Here is a tiny trained network, its code and every weight. The questions are about switching its units off for an input and a class, where a switched-off unit gives its printed mean instead of its output.

import numpy as np


def w(rows, s, z=0):
    codes = np.array(rows[::2]) - 128.0
    scale = np.full(codes.shape[1], s)
    scale[-1] = z or s
    return codes * scale


def f(y):
    return np.maximum(y, 0)


def log_softmax(a):
    a = a - a.max(-1, keepdims=True)
    return a - np.log(np.exp(a).sum(-1, keepdims=True))


def net(x, mask):
    res = np.array(x, float).reshape(1, 6) / 4 @ E
    y = f(res @ A[0][:, :-1].T + A[0][:, -1])
    res = res + np.where(mask, y, B[0][:, -1]) @ B[0][:, :-1]
    return log_softmax(res[-1] @ U[:, :-1].T + U[:, -1])


A, B = {}, {}
E = w([
[46,126,5,70,148,251,110,80,177,134],'x0',
[244,116,91,169,107,137,166,38,161,136],'x1',
[29,161,103,194,80,165,188,118,57,35],'x2',
[89,65,179,129,177,117,152,76,196,125],'x3',
[63,230,152,206,83,39,82,97,159,223],'x4',
[111,96,105,175,44,133,1,85,135,118],'x5',
],0.0059)
A[0] = w([
[40,220,113,65,216,159,241,180,112,153,251],'n1',
[146,111,232,83,165,41,171,196,118,126,170],'n2',
[124,171,73,202,120,145,157,69,97,83,77],'n3',
[46,118,175,165,163,81,62,79,240,209,236],'n4',
[31,187,132,150,93,126,191,170,71,131,246],'n5',
[174,144,149,149,124,62,105,104,178,205,129],'n6',
[60,128,123,62,108,171,121,140,83,99,144],'n7',
[181,126,118,91,144,146,99,139,139,193,60],'n8',
[93,145,206,177,132,102,205,134,124,41,228],'n9',
[178,151,112,99,119,179,123,196,83,66,103],'n10',
[4,111,115,113,163,176,105,165,115,117,153],'n11',
[166,77,207,115,156,68,152,197,135,143,139],'n12',
[70,99,137,116,148,183,53,137,96,48,79],'n13',
[64,78,117,80,132,118,62,153,97,93,143],'n14',
[173,55,56,23,189,224,253,106,226,131,185],'n15',
[57,179,117,87,173,150,180,128,120,170,193],'n16',
],0.0069,0.0026)
B[0] = w([
[123,52,20,173,102,179,113,64,160,195,255],'n1',
[219,173,216,107,228,173,135,130,65,40,219],'n2',
[176,152,176,140,171,153,142,79,100,121,172],'n3',
[111,134,125,173,102,7,16,109,140,181,237],'n4',
[155,81,102,218,164,164,157,3,163,132,231],'n5',
[145,181,122,144,109,83,48,114,127,124,193],'n6',
[131,124,124,174,80,65,88,119,184,168,187],'n7',
[162,110,165,123,152,173,167,47,118,98,157],'n8',
[164,76,132,109,134,184,165,47,66,77,205],'n9',
[99,163,133,178,101,75,108,125,124,125,171],'n10',
[137,165,64,176,53,101,59,139,134,205,209],'n11',
[164,200,164,118,192,155,98,161,62,47,199],'n12',
[130,106,57,171,81,56,117,118,186,218,175],'n13',
[172,173,108,144,89,55,122,117,140,107,173],'n14',
[209,28,99,137,162,206,208,25,109,79,254],'n15',
[159,42,96,190,65,131,103,111,172,154,200],'n16',
],0.0065,0.0087)
U = w([
[153,227,182,108,169,94,89,187,81,101,62],'0',
[58,138,137,68,131,129,198,226,157,181,2],'1',
[118,126,77,165,65,77,53,127,227,246,194],'2',
[158,85,122,136,173,231,254,81,90,87,211],'3',
],0.0079,0.0023)

Each question gives the input, the list of numbers given to net, and the class t.
The units are the neurons (one row each of A and B). Each row of codes is followed by its name. A weight is (code - 128) times the scale printed after its matrix; where a second scale follows, it is the last column's (A, B and U).
mask holds one flag per neuron, in row order. A switched-off neuron (its flag False) gives its mean, the last column of its row in B, instead of its output. The means were averaged over made-up inputs and are rounded, as every weight is.
A unit's drop is (log p(t) with every unit on - log p(t) with that unit switched off) / (log p(t) with every unit on - log p(t) with every unit switched off).
The circuit of an input: a set's keep is (log p(t) with only the set's units on - log p(t) with every unit switched off) / (log p(t) with every unit on - log p(t) with every unit switched off). Starting from the 12 units with the biggest drops (on a tie, the unit counted first), units are removed one at a time, each time the one whose removal leaves the highest keep (on an exact tie, the one counted first), for as long as the keep stays at least 0.8.
circuit, biggest first: the units of the circuit, biggest drop first
unit that matters most: the unit with the biggest drop
top k neurons: the k neurons with the biggest drops, biggest first
drop when u is switched off: that unit's drop, to one decimal
input [-5,-3,1,6,7,1], class 0: circuit, biggest first => n1; n2
input [-1,-7,-5,-8,-1,-1], class 0: unit that matters most => n15
input [-5,8,3,-8,4,-1], class 0: circuit, biggest first => n1; n16
input [-2,-8,-6,1,-8,7], class 0: circuit, biggest first => n1; n5
input [-6,0,-3,3,0,-6], class 0: circuit, biggest first => n15; n12
input [-1,5,5,-6,3,5], class 3: top 2 neurons => n4; n11
input [-3,-5,-1,8,4,0], class 0: top 3 neurons => n2; n12; n1
input [5,3,-7,-6,3,-4], class 3: top 2 neurons => n15; n8
input [3,-6,7,6,-6,-3], class 2: top 2 neurons => n11; n13
input [-2,-7,-3,0,-4,-1], class 0: top 2 neurons => n15; n5
input [4,-1,6,-2,-7,1], class 2: top 4 neurons => n13; n7; n11; n2
input [7,-1,7,-4,6,-8], class 2: drop when n15 is switched off => 0.1
input [2,-7,2,-8,-5,-6], class 2: drop when n7 is switched off => 0.1
input [-2,8,-7,-1,0,-3], class 3: circuit, biggest first => n15
input [-7,7,1,-4,-1,1], class 0: drop when n5 is switched off => 0.2
